Below are the code and all the weights of a small trained network. Each question names an input and a target symbol and asks about switching units off, where a switched-off unit gives its printed mean instead of its output.

import numpy as np


def w(rows, s, z=0):
    codes = np.array(rows[::2]) - 128.0
    scale = np.full(codes.shape[1], s)
    scale[-1] = z or s
    return codes * scale


def f(y):
    return y / 2 * (1 + np.tanh(0.7978845608 * (y + 0.044715 * y**3)))


def softmax(a):
    e = np.exp(a - a.max(-1, keepdims=True))
    return e / e.sum(-1, keepdims=True)


def log_softmax(a):
    a = a - a.max(-1, keepdims=True)
    return a - np.log(np.exp(a).sum(-1, keepdims=True))


def net(x, mask):
    ids = ['δηλμσφ'.index(c) for c in x.split()]
    T = len(ids)
    res = E[ids] + P[:T]
    q, k, v = (res @ M[0].T for M in (Q, K, V))
    z = softmax(np.where(np.tri(T) > 0, q @ k.T / 2**0.5, -1e9)) @ v
    res = res + np.where(mask[0], z, O[0][:, -1]) @ O[0][:, :-1]
    y = f(res @ A[0][:, :-1].T + A[0][:, -1])
    res = res + np.where(mask[1:9], y, B[0][:, -1]) @ B[0][:, :-1]
    return log_softmax(res[-1] @ U[:, :-1].T + U[:, -1])


Q, K, V, O, A, B = {}, {}, {}, {}, {}, {}
E = w([
[180,130,66,119,103],'δ',
[184,120,141,13,104],'η',
[152,146,61,212,152],'λ',
[57,207,121,20,96],'μ',
[236,111,207,147,112],'σ',
[66,109,4,78,144],'φ',
],0.022)
P = w([
[184,244,164,3,127],'0',
[191,193,152,50,127],'1',
[210,166,133,80,129],'2',
[189,135,156,132,145],'3',
[194,115,143,153,141],'4',
[151,109,114,167,133],'5',
[161,99,99,188,130],'6',
[133,114,67,204,137],'7',
[182,104,67,227,156],'8',
[212,74,87,210,158],'9',
],0.0055)
Q[0] = w([
[91,69,143,147,139],'H0',
[2,58,170,228,191],'H0',
],0.015)
K[0] = w([
[136,167,160,83,108],'H0',
[193,220,248,19,57],'H0',
],0.015)
V[0] = w([
[109,97,112,106,245],'H0',
[152,75,129,81,72],'H0',
],0.013)
O[0] = w([
[91,2,66,146,131,251],'H0',
[227,129,129,43,215,101],'H0',
],0.0078,0.0021)
A[0] = w([
[96,109,156,152,130,61],'N0',
[132,138,150,151,5,143],'N1',
[163,83,144,142,114,6],'N2',
[76,127,72,146,152,130],'N3',
[121,144,79,182,189,185],'N4',
[112,73,88,164,178,15],'N5',
[103,133,64,89,165,159],'N6',
[104,125,69,113,137,159],'N7',
],0.013,0.0019)
B[0] = w([
[135,87,103,99,137,120],'N0',
[88,186,120,94,249,206],'N1',
[112,95,166,144,55,150],'N2',
[196,110,142,105,177,203],'N3',
[9,125,158,80,153,191],'N4',
[159,169,124,118,113,171],'N5',
[124,83,126,170,35,255],'N6',
[163,82,184,179,98,219],'N7',
],0.013,0.0089)
U = w([
[224,186,5,178,62,175],'δ',
[184,87,128,20,110,1],'η',
[115,91,134,111,155,215],'λ',
[122,182,144,119,2,112],'μ',
[194,143,214,151,88,40],'σ',
[153,65,140,131,62,90],'φ',
],0.0077,0.0046)

Each question gives the input, a string of symbols that net reads in full, and the target symbol t.
The units are the heads (2 rows each of Q, K, V and O) and the neurons (one row each of A and B). Each row of codes is followed by its name. A weight is (code - 128) times the scale printed after its matrix; where a second scale follows, it is the last column's (O, A, B and U).
mask holds one flag per unit, heads first, then neurons. A switched-off unit (its flag False) gives its mean, the last column of its rows in O or B, instead of its output. The means were averaged over made-up inputs and are rounded, as every weight is.
A unit's drop is (log p(t) with every unit on - log p(t) with that unit switched off) / (log p(t) with every unit on - log p(t) with every unit switched off).
The circuit of an input: a set's keep is (log p(t) with only the set's units on - log p(t) with every unit switched off) / (log p(t) with every unit on - log p(t) with every unit switched off). Starting from all 9 units, units are removed one at a time, each time the one whose removal leaves the highest keep (on an exact tie, the one counted first), for as long as the keep stays at least 0.8.
circuit, biggest first: the units of the circuit, biggest drop first
unit that matters most: the unit with the biggest drop
top k neurons: the k neurons with the biggest drops, biggest first
drop of u: that unit's drop, to one decimal
input φ σ η, target φ: circuit, biggest first -> [H0, N1, N3]
input δ η φ μ φ η, target φ: circuit, biggest first -> [H0, N1, N2]
input η η μ σ δ λ δ φ μ δ, target φ: circuit, biggest first -> [H0, N2]
input σ η φ η η λ μ δ λ δ, target λ: circuit, biggest first -> [H0, N1, N6]
input μ η η δ η σ φ, target φ: top 4 neurons -> [N6, N7, N1, N4]
input μ μ δ λ λ φ η σ δ, target φ: top 4 neurons -> [N4, N7, N1, N2]
input μ μ φ, target φ: drop of N7 -> 0.3
input μ η φ μ μ, target φ: drop of H0 -> 0.9
input δ σ λ λ μ, target λ: unit that matters most -> H0
input μ μ μ λ δ σ, target λ: circuit, biggest first -> [N1, H0]
input δ φ λ, target λ: drop of N5 -> -0.1
input δ λ λ μ δ σ, target λ: drop of N5 -> 0.1
